In the rows, zero is written as 128.
Each row is followed by its class number.
[121 131 118 170 104 105  75 109 147 114 100 130 121 113 169 104 155  97
 144 158  99  74 134  97 132 157 106 127 114  83  94 126  90 166 129 150
 201 102 143 109 135 178 109 177 106 153 130 146] | 5
[102 126 131 147 159 174 139 114 125 121 158  41 135 147 121 139 128 165
 162 106 146 132 164 101 151 188 153 118 146 113 163 151 157 112 133  48
  55 130 152 112 168 142 125 142 109 189  75 186] | 7
[112 155 136 116 123 152 107 131 109 122 144  51 126 179 101 132 130 166
  94 167 154 139 129  53 152 194 144 111 113  98 175 167 179  87  98  63
 133 126 173 113 130 122 139 144 164 189 115 160] | 6
[121 132 102 145 117 146  93 115 156 159 125 110 125 123 173  85 103 106
 130 144  89  96 135  56 112 134 119 146  80 120 119 122  88 176 117 172
 187 136 163 119 150 174 130 146  96 153  99 144] | 1
[107 131 138 145 129 165 130 123 120 113 154  56 128 154 125 155 136 170
 157  91 141 136 167  88 166 179 142 115 145  98 161 159 165 102 125  65
  58 131 137 112 151 151 132 160 127 209  80 182] | 6
[141 126 113 155 106 118 105  95 166 126 129 123 101 114 159 146 142  88
 151 165 107  99 138 109 145 124 110 129 115 128 130 140  69 184 139 163
 132 100 181 102 115 148 142 167 114 146  94 183] | 3
[115 148 132 107 124 150 108 137 114 124 144  50 134 179 105 130 122 146
  92 161 151 130 125  47 144 207 148 137 106  89 172 165 174  74 102  61
 133 126 170 120 141 126 147 145 164 192 115 164] | 6
[127 129 118 153 140 111  88 102 168 109 129 111 112 123 159 146 156 110
 168 148 110  98 153 115 145 120 104 149 123 116 123 142  84 170 143 167
 144 105 181 108 127 161 125 184 115 135 104 180] | 5
[ 96 130 125 137 147 155 127 135 128 117 166  42 134 156 114 136 115 176
 153 115 139 131 157  83 152 170 153 108 144  98 169 158 154 111 122  79
  58 119 142 105 160 150 128 147 108 198  66 178] | 1
[111 134 143  99  96 143 115 123 117 122 140  23 146 155 136 106 120 128
  92 149 134 105 131 109 133 189 148 127 114  80 156 163 191  67 142  50
 123  97 142 134 152 144 120 144 161 193 120 150] | 4
[105 120 146 145 161 147 128 133 129 109 146  56 135 160 123 144 146 171
 160  93 138 128 159  93 153 172 152 124 166 102 138 149 156 108 123  68
  70 111 146 105 156 157 122 155 104 202  91 173] | 5
[111 133 129 147 154 149 122 125 129 107 156  54 131 144 128 143 127 173
 162 123 142 122 164  85 150 186 148 116 155  97 183 158 156 105 125  61
  56 114 135 111 151 155 129 154 103 203  83 182] | 2
[141 119 120 152 100 115  99  96 173 123 126 110 114 118 154 126 141  92
 144 155  96  98 148 115 135 124 109 126 101 125 144 141  67 175 142 165
 139 114 175 116 124 153 123 165 129 135  98 160] | 4
[121 123 149 139 124 159 135 117 143 106 145  41 133 146 115 131 142 157
 146  98 125 140 160 101 150 175 150 104 153 109 168 155 148 106 131  65
  71 114 143 108 150 149 117 148 112 202  85 168] | 4
[117 153 140 105 124 144 105 145 118 121 156  47 134 192  91 115 118 162
  86 179 152 136 118  56 134 194 156 109 110  90 175 171 170  77 100  63
 139 110 180 119 136 124 139 133 163 175 111 153] | 1
[116 124 136 153 125 145 136 127 127 113 150  61 133 141 128 146 130 169
 141 110 132 126 154  89 145 191 155 114 163 108 154 154 143 115 126  65
  58 111 132 100 148 154 134 143  96 206  84 181] | 3
[116 138 111 177 106 129 100  78 151 119 107 117 126 112 169 106 140 104
 148 148 105  77 139 106 132 150 116 127  97 104 118 124  91 172 138 128
 179 123 150 110 146 161 104 155 117 143 127 152] | 7
[116 130  91 144 117 143  87 118 150 164 133 102 126 119 165  85 102 101
 123 148 101  86 132  65 121 133 112 145  70 115 122 132 100 182 110 158
 194 130 166 120 151 172 128 142 102 147 100 129] | 1
[131 128  99 173 111 126  88  77 166 120 127 120 113 121 162 142 145  93
 160 157 106 101 152 109 139 133  92 145  93 114 134 149  83 160 141 156
 141 116 175 110 118 147 129 168 121 138 100 166] | 0
[126 144 110 160 117 127  90  96 163 123 138 123 115 119 156 127 146 112
 162 137 106  91 149 119 140 114  99 140 109 120 147 138  83 177 140 174
 129 111 157 109 122 165 126 161 112 134 106 168] | 1
[116 157 140 114 118 144  96 153 117 110 150  46 129 191  95 121 131 166
  85 159 156 129 119  60 137 193 149 120 118  79 172 176 163  76 110  62
 138 108 166 114 135 124 135 129 158 180 125 155] | 1
[127 142 131 110 132 131 111 141 107 114 149  46 128 168  97 127 113 151
  79 205 154 140 110  39 131 210 165 116 131 107 171 178 159  93 106  64
 137 107 188 115 138 120 143 136 142 175 110 165] | 3
[113 147 123 132 131 144  96 132 111 118 140  46 134 186 105 122 124 154
  91 175 158 139 128  47 135 204 141 112 111  75 173 178 165  69 103  53
 139 121 171 120 130 118 132 131 148 177 111 157] | 0
[102 142 137 112 102 149 120 130 126 132 134  35 148 172 151 130 123 151
 121 122 137  94 143 109 146 194 134 156  99  80 151 155 208  66 136  53
 106 110 118 128 160 153 120 148 147 209 112 159] | 6
[128 141 134 109 126 135 118 138 117 118 154  50 125 167 105 133 120 152
  82 202 156 135 118  58 136 198 156 118 123  99 171 177 171  87 115  57
 131  98 177 115 145 122 146 133 150 182 111 163] | 3
[119 128  98 173  94 115  80  94 137 133 123 131 126 106 168  93 128 109
 139 168 102  65 127  96 122 158 108 121  87  76 122 131  95 167 127 145
 184 115 115 126 149 186  98 150 101 145 113 141] | 1
[136 136 118 148 101 136  98  88 166 122 128 120 103 117 160 147 152  99
 156 153 111 100 152  98 144 126  93 152  99 128 137 131  77 172 138 177
 132 126 173 112 114 149 134 181 129 151  94 184] | 6
[103 127 129 120 112 164 116 119 117 142 128  41 151 180 150 120 114 133
 110 143 140 105 135 101 130 188 139 155  92  58 146 161 190  48 133  48
 117 113 134 135 159 138 121 135 143 200 118 153] | 0
[124 137 107 145 124 129  93  98 152 133 137 115 110 113 161 142 142  99
 165 161 111 102 160  94 150 126 101 138  98 123 147 136  92 164 138 178
 133 127 179 121 123 145 143 182 126 143  83 188] | 6
[114 129  86 162 129 141  80  90 140 153 122 110 123 117 175  89 109  93
 117 159 110 102 139  44 120 141 111 134  77 110 121 130  87 156 108 154
 197 136 173 127 132 148 131 146 105 141 102 143] | 0
[120 143 147 112 143 134 100 150 126 100 133  50 134 196  94 122 137 158
 100 160 147 127 123  58 137 208 151 138 131  86 145 166 170  86 110  54
 154 103 183 106 147 140 133 140 140 194 134 162] | 5
[114 143 134 124 145 156 125 134 123 119 150  30 139 184 104 126 127 153
 100 167 163 131 139  60 131 192 152 124 115  95 171 164 159  91 103  45
 123 125 172 123 156 118 136 128 157 169 112 164] | 7
[118 133 145 114 151 140 107 155 113 115 143  51 134 195  97 127 132 165
  97 177 157 133 126  56 135 200 154 129 131  85 153 174 174  86 112  58
 143 110 189 120 150 125 122 142 149 184 122 154] | 5
[118 129 107 177 104 129  90 103 146 134  98 135 115 114 168 114 143 101
 150 140  96  79 135  88 132 156 111 135  90 100 119 120  92 175 126 157
 171 126 127 107 142 168 107 163 110 159 114 147] | 6
[107 131 141 143 148 171 141 110 141 119 153  38 135 155 129 136 129 162
 158 106 144 129 170  96 148 182 146 114 147 115 163 143 153 107 127  52
  64 128 148 110 164 149 136 143 110 193  75 189] | 7
[106 142 148  99 117 133 106 140 124 116 129  35 143 180 138 120 131 149
 108 152 137 103 125 116 139 191 139 151 121  81 126 157 198  72 137  59
 133  86 157 116 144 145 115 156 151 199 130 158] | 5
[109 114 143 134 156 148 125 147 134 117 144  55 137 166 123 142 133 173
 164 103 145 120 163  92 158 185 148 127 159  93 146 157 162 104 127  66
  76 117 143 114 165 160 118 154  91 199  80 174] | 5
[100 133 131 141 144 153 123 130 131 117 168  44 138 158 121 132 123 174
 149 105 141 124 162  97 149 176 149 116 141  95 170 155 159  99 125  69
  57 111 130 113 161 156 132 142 111 193  78 175] | 1
[132 141 111 150 112 123  94 104 176 121 146 114 109 124 155 133 147 102
 154 146 110  92 145 108 143 115 101 138 102 120 143 139  80 170 136 174
 135 106 167 112 119 154 131 166 129 136  92 171] | 1
[117 137 102 166 100 130  86  96 143 126 124 122 121 106 162 101 134 103
 140 166 102  84 126  98 129 145 111 123  91  83 124 134  92 163 128 150
 183 110 136 116 139 169 109 163 117 149 115 146] | 1
[130 145 137 114 125 143 116 133 110 119 150  63 124 163 100 138 128 160
  87 185 156 144 116  56 132 202 158 119 131 101 173 178 168  92 111  59
 135 110 177 118 131 120 138 129 141 176 120 168] | 3
[103 125 139 134 162 144 120 136 122 104 149  51 134 155 117 142 140 166
 161 110 147 131 150  92 166 176 150 113 170  97 142 161 161 106 130  67
  77 107 162 103 153 150 123 162 109 194  88 174] | 5
[112 149 120 124 148 140 106 111 116 118 143  56 132 182 102 127 121 147
 101 185 157 150 122  43 145 198 145 123 118 102 182 178 172  74 109  62
 125 117 178 110 129 112 135 130 141 171 113 155] | 0
[103 132 133 138 138 159 125 138 131 120 161  51 137 162 119 135 127 172
 152  97 138 125 159  93 154 170 144 116 148  90 172 161 156 104 128  76
  59 119 140 108 159 150 128 139 107 199  79 172] | 1
[119 141 145 118 139 128 100 155 125 107 135  53 135 195  99 123 134 158
  98 171 153 130 122  56 144 215 153 124 136  83 151 175 168  86 115  56
 151 103 183 110 143 126 129 148 150 186 127 156] | 5
[114 124 148 100  97 147 121 135 122 128 134  29 150 163 144 110 118 133
  99 140 133 104 138 119 128 178 143 137 105  74 153 164 183  65 145  53
 114  99 133 135 162 144 115 132 150 192 118 143] | 4
[102 145 146  97  96 158 124 142 121 130 128  47 141 173 147 120 126 144
 114 131 142 107 138 112 146 182 135 149 100  79 147 155 206  65 135  58
 117 106 136 129 157 143 126 146 163 205 120 151] | 6
[103 132 146 136 154 142 124 130 132 103 144  51 136 159 116 146 145 173
 159  94 135 127 154  91 155 183 151 128 171 113 143 152 169 108 135  65
  76 108 162  96 149 155 121 162 104 204  95 174] | 5
[115 137 101 177 109 139  92  75 150 123 112 109 122 104 174 105 139  92
 144 161 108  73 135 104 129 156 109 123  93  93 119 128  93 171 133 122
 190 120 142 113 149 166 111 158 120 144 118 160] | 7
[112 127 151 101  97 149 123 123 122 122 133  17 146 163 139 110 118 134
  99 142 135 105 130 123 131 179 148 126 112  79 153 158 183  67 141  52
 113  95 134 129 156 149 111 144 159 194 116 146] | 4
[121 137  99 181  91 123  79 109 143 124 117 139 126 109 167  98 132 116
 145 145  96  67 140 106 123 155 107 125  94  73 123 133  94 172 134 151
 175 118 117 121 145 183  96 156  96 146 115 147] | 1
[124 140  98 150 138 138  84 117 143 151 125 111 117 111 180  93 109 102
 128 166 106  96 147  49 116 133 112 139  90 111 142 128  86 169 110 160
 183 129 167 126 134 164 138 156 100 150 106 154] | 2
[132 136 116 153 122 123  89  95 172 111 125 115 101 122 165 142 144 103
 167 146 111  83 151 113 138 122 102 149 111 119 152 141  80 178 144 162
 135 105 172 107 117 157 124 169 122 153 109 182] | 2
[121 120 152 138 137 159 130 108 134 105 150  39 125 141 116 141 140 157
 145 101 128 144 157  97 142 170 159 107 156 119 168 153 150 102 137  74
  65 114 141 107 152 151 126 149 118 192  90 173] | 4
[124 142 144 112 129 142 103 124 106 111 152  31 131 171  97 118 123 145
  81 174 143 150 131  60 125 194 157  98 125  94 181 177 164  82 112  64
 139 112 181 126 134 120 136 135 166 171 119 164] | 4
[103 135 125 122 109 151 112 115 117 129 135  40 151 171 146 118 119 144
 110 144 141 101 136 109 136 194 138 156  95  68 147 159 201  52 142  45
 113 104 134 132 154 138 112 138 140 199 122 151] | 0
[111 150 131 117 132 151 113 141 117 122 151  57 138 188  99 114 112 166
  97 177 152 131 124  57 132 195 154 115 119  82 184 169 170  85 100  67
 122 118 151 120 149 135 132 129 146 179 110 158] | 1
[101 128 146 102 117 132 113 142 121 125 132  37 148 173 143 123 129 152
 112 143 140  90 133 112 137 192 145 149 121  70 127 154 202  67 139  51
 126  94 144 125 163 153 117 153 144 202 123 151] | 5
[113 123  96 189  99 120  85  77 145 122 101 128 128 110 173 107 141  90
 144 155  95  75 136  86 121 163 107 135  90  74 119 131  91 149 134 135
 180 118 132 116 142 166  98 157 100 161 114 145] | 0
[110 123 131 138 143 151 142 126 120 110 159  53 129 138 120 146 120 158
 151 130 143 143 153  88 151 186 156 106 167 114 160 166 160 119 128  66
  56 104 148 107 153 143 129 145  99 198  69 186] | 3
[113 120 146 139 155 152 123 139 133 113 149  54 135 160 123 142 145 169
 164 104 139 131 159  95 150 185 147 124 164  95 142 154 159 107 128  71
  79 114 152 114 159 156 125 158 103 196  88 181] | 5
[109 126  89 192  99 110  77  71 145 128 110 140 128 112 181 102 134  95
 139 177 102  78 138  96 132 168  98 122  79  76 118 139  87 146 132 133
 183 108 125 119 130 150 100 149 108 152 114 143] | 0
[134 130 113 150 109 119 102  92 168 122 137 113 103 103 163 141 143  93
 143 174 111 102 138 110 141 128 105 136 110 125 139 147  70 176 145 163
 149  95 186 106 115 142 135 167 124 145  95 180] | 3
[101 126 133 137 140 158 131 136 129 122 163  47 139 157 121 130 118 164
 150  96 138 125 156  89 149 177 153 120 144  95 167 153 155 102 122  75
  58 119 132 113 162 156 124 145 108 198  74 168] | 1
[101 141 136  94  96 154 115 126 110 137 137  45 136 162 145 124 127 141
 104 151 145 101 129 104 152 183 137 141 100  78 150 156 209  63 130  57
 119 111 142 132 152 138 130 150 166 202 114 152] | 6
[110 140  97 185 106 120  76  72 135 115 105 128 121 103 166 107 151  97
 141 159 108  87 130  85 127 151 103 118  93  79 122 136  99 146 133 132
 194 111 138 110 128 161 102 155 108 147 124 141] | 0
[ 96 129 122 124 109 150 114 122 124 134 133  37 152 179 152 125 116 138
 116 126 143  96 141 108 140 188 132 152  99  62 148 169 197  60 136  43
 110 106 131 130 155 135 112 130 139 200 112 150] | 0
[121 136 134 118 127 134 120 128 113 118 147  60 127 167 103 137 116 154
  93 194 157 139 120  52 140 204 161 111 135 101 175 181 160  94 114  58
 127 109 177 114 141 121 142 135 138 180 107 166] | 3
[134 127 116 174  90 128  90  87 143 120 106 132 121  99 168 106 147  93
 142 137  91  85 140 109 126 137 118 107 111  88 125 135  86 167 146 147
 173 118 138 124 136 168 103 161 113 143 125 149] | 4
[ 98 140 138 112 112 157 125 127 128 132 140  20 152 170 150 114 114 143
 114 142 145  95 146 122 135 191 137 144  99  86 144 153 185  76 142  37
 115 106 147 125 166 140 127 137 154 191 112 160] | 7
[139 135 146 109 125 143 111 139 121 116 148  40 133 181  95 119 130 145
  85 171 139 143 124  62 128 191 156 112 116  87 178 176 162  80 119  59
 135 115 182 127 147 125 135 127 159 178 120 159] | 4
[130 124 113 153 138 114  91 101 158 116 134 116 110 119 148 141 154 103
 170 163 110  91 144 106 147 131 110 144 124 123 122 142  96 185 144 165
 153 110 195 115 130 164 119 189 116 140 100 176] | 5
[119 121  88 166 129 147  85  95 140 159 116 121 122 122 171  95 102  98
 129 139 107  98 139  44 118 148 115 139  81 111 123 131  90 167 120 153
 188 146 173 124 143 155 120 141  91 147  99 145] | 0
[128 139 107 154 128 139  99  94 162 123 138  89 108 117 155 132 141  94
 151 180 123  98 157 108 138 125 103 132  98 124 142 133  77 175 138 153
 141 123 186 116 133 146 142 174 136 128  92 188] | 7
[131 138 114 151 107 136  97  93 164 126 130 109 103 113 161 148 154  95
 158 140 110  96 148 101 150 121  94 152  97 127 137 134  89 172 139 172
 142 123 173 109 117 154 136 184 137 151  99 175] | 6
[121 118 102 148 121 146 101 107 137 164 128 114 108 100 174 105 104  98
 117 170 109 104 134  58 117 138 125 119 101 124 127 135  95 187 118 159
 189 127 180 122 142 152 133 148 103 150  90 154] | 3
[115 156 135 117 127 137 112 130 117 118 142  50 135 185 100 129 124 153
  97 170 145 140 129  37 146 211 150 127 119 112 175 161 172  85  98  70
 119 126 171 111 131 125 145 151 153 191 110 164] | 6
[116 130 102 153 128 159  94  94 146 157 124  87 116 115 173  85 110 103
 112 168 110 102 142  60 115 142 117 125  79 125 120 123  92 180 108 145
 206 144 184 123 155 150 136 145 122 137 107 146] | 7
[131 130 114 144 123 115 107  97 152 123 138 118 103 109 156 141 133  97
 152 181 114 113 147 106 140 120 115 124 117 135 140 146  81 180 141 168
 131  98 194 111 118 141 136 165 116 133  87 185] | 3
[118 124  90 147 138 137  77  98 135 147 135 108 116  97 176  98 104 104
 131 171 109  89 142  60 122 144 117 134  89 103 146 139  94 172 110 149
 188 132 177 134 143 163 124 156 103 145  99 152] | 2
[107 136 133 105 115 145 107 134 117 121 139  42 136 164 152 123 110 147
 113 158 150  88 135 112 136 191 140 148 110  64 163 166 190  69 137  47
 111  95 130 132 154 148 120 143 151 202 120 164] | 2
[138 126 111 148 115 121 109  94 166 125 139 115 107  98 161 140 140  83
 143 180 108 106 142 102 131 127 108 142 113 131 140 143  74 182 141 170
 140  99 191 112 122 143 135 171 121 137  88 174] | 3
